Below are the code and all the weights of a small trained network. Each question names an input and a target symbol and asks about switching units off, where a switched-off unit gives its printed mean instead of its output.

import numpy as np


def w(rows, s, z=0):
    codes = np.array(rows[::2]) - 128.0
    scale = np.full(codes.shape[1], s)
    scale[-1] = z or s
    return codes * scale


def norm(h):
    return h / np.sqrt((h * h).mean(-1, keepdims=True) + 1e-5)


def f(y):
    return y / 2 * (1 + np.tanh(0.7978845608 * (y + 0.044715 * y**3)))


def softmax(a):
    e = np.exp(a - a.max(-1, keepdims=True))
    return e / e.sum(-1, keepdims=True)


def log_softmax(a):
    a = a - a.max(-1, keepdims=True)
    return a - np.log(np.exp(a).sum(-1, keepdims=True))


def net(x, mask):
    ids = ['ΛΣΦβεζμπτ'.index(c) for c in x.split()]
    T = len(ids)
    res = E[ids] + P[:T]
    u = 0
    for l in range(2):
        r = norm(res)
        for j in range(2):
            rows = slice(3 * j, 3 * j + 3)
            q, k, v = (r @ M[l][rows].T for M in (Q, K, V))
            z = softmax(np.where(np.tri(T) > 0, q @ k.T / 3**0.5, -1e9)) @ v
            o = O[l][rows]
            res = res + np.where(mask[u + j], z, o[:, -1]) @ o[:, :-1]
        u += 2
        y = f(norm(res) @ A[l][:, :-1].T + A[l][:, -1])
        res = res + np.where(mask[u : u + 12], y, B[l][:, -1]) @ B[l][:, :-1]
        u += 12
    return log_softmax(norm(res)[-1] @ U[:, :-1].T + U[:, -1])


Q, K, V, O, A, B = {}, {}, {}, {}, {}, {}
E = w([
[205,96,162],'Λ',
[123,113,110],'Σ',
[122,103,194],'Φ',
[85,133,228],'β',
[71,132,161],'ε',
[54,74,105],'ζ',
[122,129,247],'μ',
[111,186,168],'π',
[145,93,77],'τ',
],0.016)
P = w([
[152,173,100],'0',
[50,254,58],'1',
[87,142,54],'2',
[94,33,182],'3',
[217,224,133],'4',
[224,197,48],'5',
[140,192,61],'6',
[128,68,160],'7',
[145,154,91],'8',
[120,193,162],'9',
[77,171,86],'10',
[123,69,179],'11',
[140,134,73],'12',
[89,168,94],'13',
],0.0063)
Q[0] = w([
[202,87,182],'L0H1',
[143,8,195],'L0H1',
[145,205,194],'L0H1',
[135,81,206],'L0H2',
[148,141,152],'L0H2',
[77,150,181],'L0H2',
],0.011)
K[0] = w([
[174,155,56],'L0H1',
[254,104,102],'L0H1',
[97,97,137],'L0H1',
[184,141,160],'L0H2',
[108,220,180],'L0H2',
[216,73,181],'L0H2',
],0.0097)
V[0] = w([
[149,181,81],'L0H1',
[219,85,64],'L0H1',
[7,120,48],'L0H1',
[221,81,132],'L0H2',
[137,168,142],'L0H2',
[125,167,63],'L0H2',
],0.013)
O[0] = w([
[209,1,126,93],'L0H1',
[119,165,177,92],'L0H1',
[37,149,164,2],'L0H1',
[245,211,83,150],'L0H2',
[178,164,99,151],'L0H2',
[121,187,127,44],'L0H2',
],0.0059,0.0034)
A[0] = w([
[48,203,136,107],'L0N1',
[3,134,19,196],'L0N2',
[143,167,149,121],'L0N3',
[79,96,69,239],'L0N4',
[135,88,15,170],'L0N5',
[196,195,113,127],'L0N6',
[112,118,151,145],'L0N7',
[131,100,220,138],'L0N8',
[134,52,29,243],'L0N9',
[122,127,189,154],'L0N10',
[116,77,14,250],'L0N11',
[105,123,42,195],'L0N12',
],0.011,0.0022)
B[0] = w([
[74,126,183,182],'L0N1',
[255,108,135,254],'L0N2',
[105,104,88,141],'L0N3',
[204,188,139,183],'L0N4',
[123,20,231,172],'L0N5',
[50,102,94,168],'L0N6',
[181,107,111,136],'L0N7',
[168,129,97,173],'L0N8',
[166,128,213,188],'L0N9',
[248,71,64,154],'L0N10',
[173,105,239,191],'L0N11',
[141,131,228,168],'L0N12',
],0.006,0.0079)
Q[1] = w([
[81,62,118],'L1H1',
[10,150,230],'L1H1',
[153,103,147],'L1H1',
[148,223,96],'L1H2',
[33,103,84],'L1H2',
[143,2,156],'L1H2',
],0.0089)
K[1] = w([
[132,183,161],'L1H1',
[115,227,125],'L1H1',
[85,191,161],'L1H1',
[67,167,190],'L1H2',
[226,255,154],'L1H2',
[145,150,115],'L1H2',
],0.0083)
V[1] = w([
[92,240,135],'L1H1',
[107,111,168],'L1H1',
[104,44,92],'L1H1',
[69,100,201],'L1H2',
[3,201,121],'L1H2',
[146,25,91],'L1H2',
],0.013)
O[1] = w([
[148,69,41,59],'L1H1',
[174,186,136,150],'L1H1',
[150,105,254,117],'L1H1',
[45,87,123,160],'L1H2',
[142,39,127,2],'L1H2',
[88,117,196,180],'L1H2',
],0.0095,0.01)
A[1] = w([
[6,105,200,126],'L1N1',
[155,34,138,110],'L1N2',
[59,70,29,252],'L1N3',
[98,130,226,110],'L1N4',
[174,139,188,134],'L1N5',
[57,166,85,133],'L1N6',
[139,115,133,105],'L1N7',
[151,209,138,124],'L1N8',
[202,104,175,89],'L1N9',
[238,165,165,188],'L1N10',
[115,89,181,95],'L1N11',
[98,217,174,135],'L1N12',
],0.012,0.0034)
B[1] = w([
[139,137,90,180],'L1N1',
[140,101,1,133],'L1N2',
[40,169,109,148],'L1N3',
[172,95,137,227],'L1N4',
[102,43,168,217],'L1N5',
[87,103,161,140],'L1N6',
[142,154,120,126],'L1N7',
[96,148,103,194],'L1N8',
[105,127,156,184],'L1N9',
[73,143,22,255],'L1N10',
[161,103,130,155],'L1N11',
[168,51,140,226],'L1N12',
],0.0075,0.0099)
U = w([
[227,200,1,253],'Λ',
[90,152,176,47],'Σ',
[130,201,161,76],'Φ',
[105,181,180,128],'β',
[97,91,146,120],'ε',
[137,29,21,165],'ζ',
[169,233,151,99],'μ',
[142,114,129,120],'π',
[48,99,157,117],'τ',
],0.0071,0.0042)

Each question gives the input, a string of symbols that net reads in full, and the target symbol t.
The units are the heads (3 rows each of Q, K, V and O) and the neurons (one row each of A and B). Each row of codes is followed by its name. A weight is (code - 128) times the scale printed after its matrix; where a second scale follows, it is the last column's (O, A, B and U).
mask holds one flag per unit, layer by layer, with each layer's heads first. A switched-off unit (its flag False) gives its mean, the last column of its rows in O or B, instead of its output. The means were averaged over made-up inputs and are rounded, as every weight is.
A unit's drop is (log p(t) with every unit on - log p(t) with that unit switched off) / (log p(t) with every unit on - log p(t) with every unit switched off).
The circuit of an input: a set's keep is (log p(t) with only the set's units on - log p(t) with every unit switched off) / (log p(t) with every unit on - log p(t) with every unit switched off). Starting from the 12 units with the biggest drops (on a tie, the unit counted first), units are removed one at a time, each time the one whose removal leaves the highest keep (on an exact tie, the one counted first), for as long as the keep stays at least 0.8.
units of the circuit, in order: the units of the circuit, biggest drop first
most important unit: the unit with the biggest drop
top k neurons: the k neurons with the biggest drops, biggest first
top k neurons in layer l: the k neurons of layer l with the biggest drops, biggest first
which heads matter: for each layer, one digit per head in row order, 1 if its drop is at least 0.15 and else 0, layers parted by /
drop when u is switched off: that unit's drop, to one decimal
input Λ β β, target Λ: units of the circuit, in order : (L0H2, L1H2)
input Λ Λ β Σ μ Φ μ μ τ Φ Λ Λ, target Λ: most important unit : L0H2
input Λ Φ Λ, target Λ: units of the circuit, in order : (L1N10, L1N12)
input Λ ε Φ, target Λ: which heads matter : 01 / 00
input ζ τ Λ Φ, target ζ: which heads matter : 11 / 01
input ζ Λ π μ Φ Σ β Σ, target ζ: which heads matter : 11 / 10
input Λ ζ Λ Λ ζ π ε β μ Φ, target Λ: which heads matter : 00 / 00
input ζ ε Λ ε π μ Λ ε, target ζ: which heads matter : 11 / 11
input ζ β Σ Λ Λ Φ μ Φ Σ π β ε τ Φ, target ζ: which heads matter : 11 / 11
input ζ π π μ Λ, target ζ: units of the circuit, in order : (L0H1, L1H2, L1N2)
input Λ τ μ ζ ε Σ τ μ Λ Λ μ, target Λ: which heads matter : 01 / 01
input ζ Φ Λ ε μ β Σ Λ ε τ Λ ε Λ, target ζ: top 3 neurons : (L0N5, L1N10, L1N5)
input Λ Σ π ζ π ε ε, target Λ: top 3 neurons in layer 0 : (L0N2, L0N4, L0N6)
input ζ Λ π μ, target ζ: most important unit : L0N5
input Λ Σ Λ β Λ Σ Σ β ε β, target Λ: which heads matter : 01 / 01
input ζ μ π Σ, target ζ: which heads matter : 11 / 11
input ζ Φ Φ τ π ε, target ζ: units of the circuit, in order : (L1H2, L0H1)
input π ζ π, target ζ: which heads matter : 01 / 11
input Λ ε β μ Λ ζ Φ ζ ε, target Λ: drop when L0H2 is switched off : 0.5
input π π β, target ζ: units of the circuit, in order : (L1H1)
